In the rows, 128 means zero.
Each row is followed by its class.
[143 130 133 128 121 160 149 128 140 104 114  39 156 121 128 134 130 105
  89 140 141 124 109 107 122 214 165 129 119 103 120 132  83 200 145 115
 103 110 141 117 102  92 103 139 151 156 123 141  82  93 127 134 158 164
  93 140 110 101 153 199 107  68 101  91 151 134 117 141 131  64 125 153
 111 125 134 108 108 171]	S
[175 122  99 153 123 118 154 149 110 107 115 106 153 123 106 125 125 210
 121 122 107 101 133 139  97 166 175 167 135 141 170 124  78  99 165   5
 143 120 145  73  98 139 193 125  99 187 113 139 121 125 122 123 174 173
  87 130  19  73 141 222 150 124 113  82 160 178 134 145 165  76  96 168
  80 146 150  52 143 164]	Z
[130 138 139 133 108 151 135 129 151 128  80  48 131 154 153 132 143 101
 105 132 129  94 111 127 115 211 130 129 194 109 108 129 104 170 123 146
 110 108 141 127 121  86 106 127 148 158 123 136  86 120 139 161 128 148
  94 147 130 109 173 120 107  80 107  91 113 112  94 164 131  94 112 134
 141  94 112 122 141 160]	Q
[128 126 159 141 118 146 117 125 139  97 111 111 137 158 127 117 170  98
 113 141 163 130 122 133 126 164 108 103 111 106 131 141 131 110 132 183
  79 105 111 136 119 107 113 114 149 126 129 139 102 107  78 154 135 152
 107 137 187 126 159 132  87  92  93 107 151 104 136 113 109 133 118 161
 150 145 117 140 102 163]	W
[127 119 116 138 118 135 135 129 138  99 116  78 127 132 132  93 126 116
  90 143 125 145 127 131 130 129 162 114 119 129 135 143 106 119 120 108
  85 118 132 135 104 123 154 128 134 171  97 118 103  82 121 101 138 151
 119 141 134  89 134 171 133  99 111 119 135 132 108 139 133 116 132 152
 110 132 107 110 104 155]	M
[142 128 135 143 111 134 115 136 123  75 125  68 140 125 125 130 140 104
 128 146 136 127 105 106 117 160 145 116 124 109 129 135 109 122 141 123
  94  97 132 123 107 101 128 167 137 147 125 115  92  82 180 124 139 153
 117 137 100 104 157 167 112  79 113 106 129 136 123 156 130  95 129 139
 108 112 109 107 111 144]	S
[131 131 148 136 106 143 140 131 126 102 108  54 140 139 149 137 137 133
 114 131 151 127 119 136 116 189 153 140 112 126 142 124  71 133 156  95
  78 117 137 109  85 102 161 111 117 153 113 129 106  85  93 170 135 166
  90 143 116 122 158 187  95  81 105  79 143 129 102 136 133  91 174 164
 129 120 130 164 111 175]	W
[129 136 132 151  95 163 149 116 121  87 117  54 143 116 152 141 146 114
 115 153 129 144 110 113 117 176 162 130 116 117 117 141 105 121 150 123
  99 109 142 136  94 106 124 135 120 162 127 135  72  79 145 137 127 147
  95 154 118 111 159 180 108  52 105  94 116 155 126 152 131  80  96 134
 132 124 111 131 122 168]	M
[143 143  75 129 123 174 148 137 181 102 129  42 127 126 110 136 125 100
 115 129 147  84 100 120 110 252 137 126 114 124 128 105 179 137 150 107
 141 106 156 112 131 108 123 107 146 162 164 137  95 125 132 154 156 119
  69 133  96 108 186 190 106  79 102  79 138 132 107 155 131  86 100 135
 132  85 121 116 155 173]	W
[136 139 148 114 125 118 128 114 137  67  86  53 137 136 124 132 140  80
 104 130 183 134 116 118 163 192 134 108 118 100 181 148 114 103 163 131
  93 121 123 131 117  95 137 131 118 146 127 118 112 102 118 143 118 155
 102 145 178 132 146 162  94  83 100  93 144  89  29 116 111 124 168 178
 135 117  83 132 105 178]	D
[133 116 105 129 179 114 115 132 139  83 125  82 127 130 113 146 103 189
 117  99 180 116 133 142 114 222 134 167 143 157 169 108 119 100 110  42
 168 122 133  69 137 144 187 101 118 118 127 154 137 172  98 146 145 180
  72 119  97 127 144 170 133 149 106  47 208 108 119 110 134 131  82 210
 112 107 130 121 145 185]	E
[125 126 110 146 107 141 150 130 127  92 103  43 176 126 139 133 129  95
 114 158 130 143 124 129 123 168 139 117 117 119 126 134 103 151 144 117
  94 105 154 136 101 109 138 158 156 150 136 130 106  87 128 137 150 139
 123 145 122  99 158 190 117  69 111 107 118 145 120 144 131  81 131 138
 121 128 108 114 111 162]	W
[147 129 126 159 103 151 137 150 133  87 123  75 126 122 108 132 128 124
 119 123 131 117 135 178 122 221 171 153 102 121 139 128  86 115 160  86
 130 103 117 101 126  91 140 130 136 155 139 144  95 137 123 138 147 158
  92 140  80 102 160 183 109  90 110  68 143 146 112 124 136 101 100 159
 110 139 141  92 137 176]	Z
[131 132 127 149  98 108 128 143 136  99  81  97 136 117 128 126 134 137
 119 131 120 127 134 129 113 119 185 123 120 137 141 129  99 109 141 108
 123 105 118 108 110 120 137 146 130 110 122 124 112  94 104 115 136 132
 122 136 105 118 117 162 129 117 120 115 106 139 116 141 170 135 123 149
 103 158 123 113 108 136]	Z
[126 137 134 138  94 149 135 120 130 106 123  64 130 140 131 142 140  95
 100 144 177 121 105 123 128 169 164 134 102  92 132 147 108 142 134 135
  88  84 124 134 102  97 119 125 143 140 139 118  78  83 117 153 133 140
  35 139 136  89 156 178  98  62 106  89  78 129 114 148 128 106 143 148
 123 100 121 118 101 188]	S
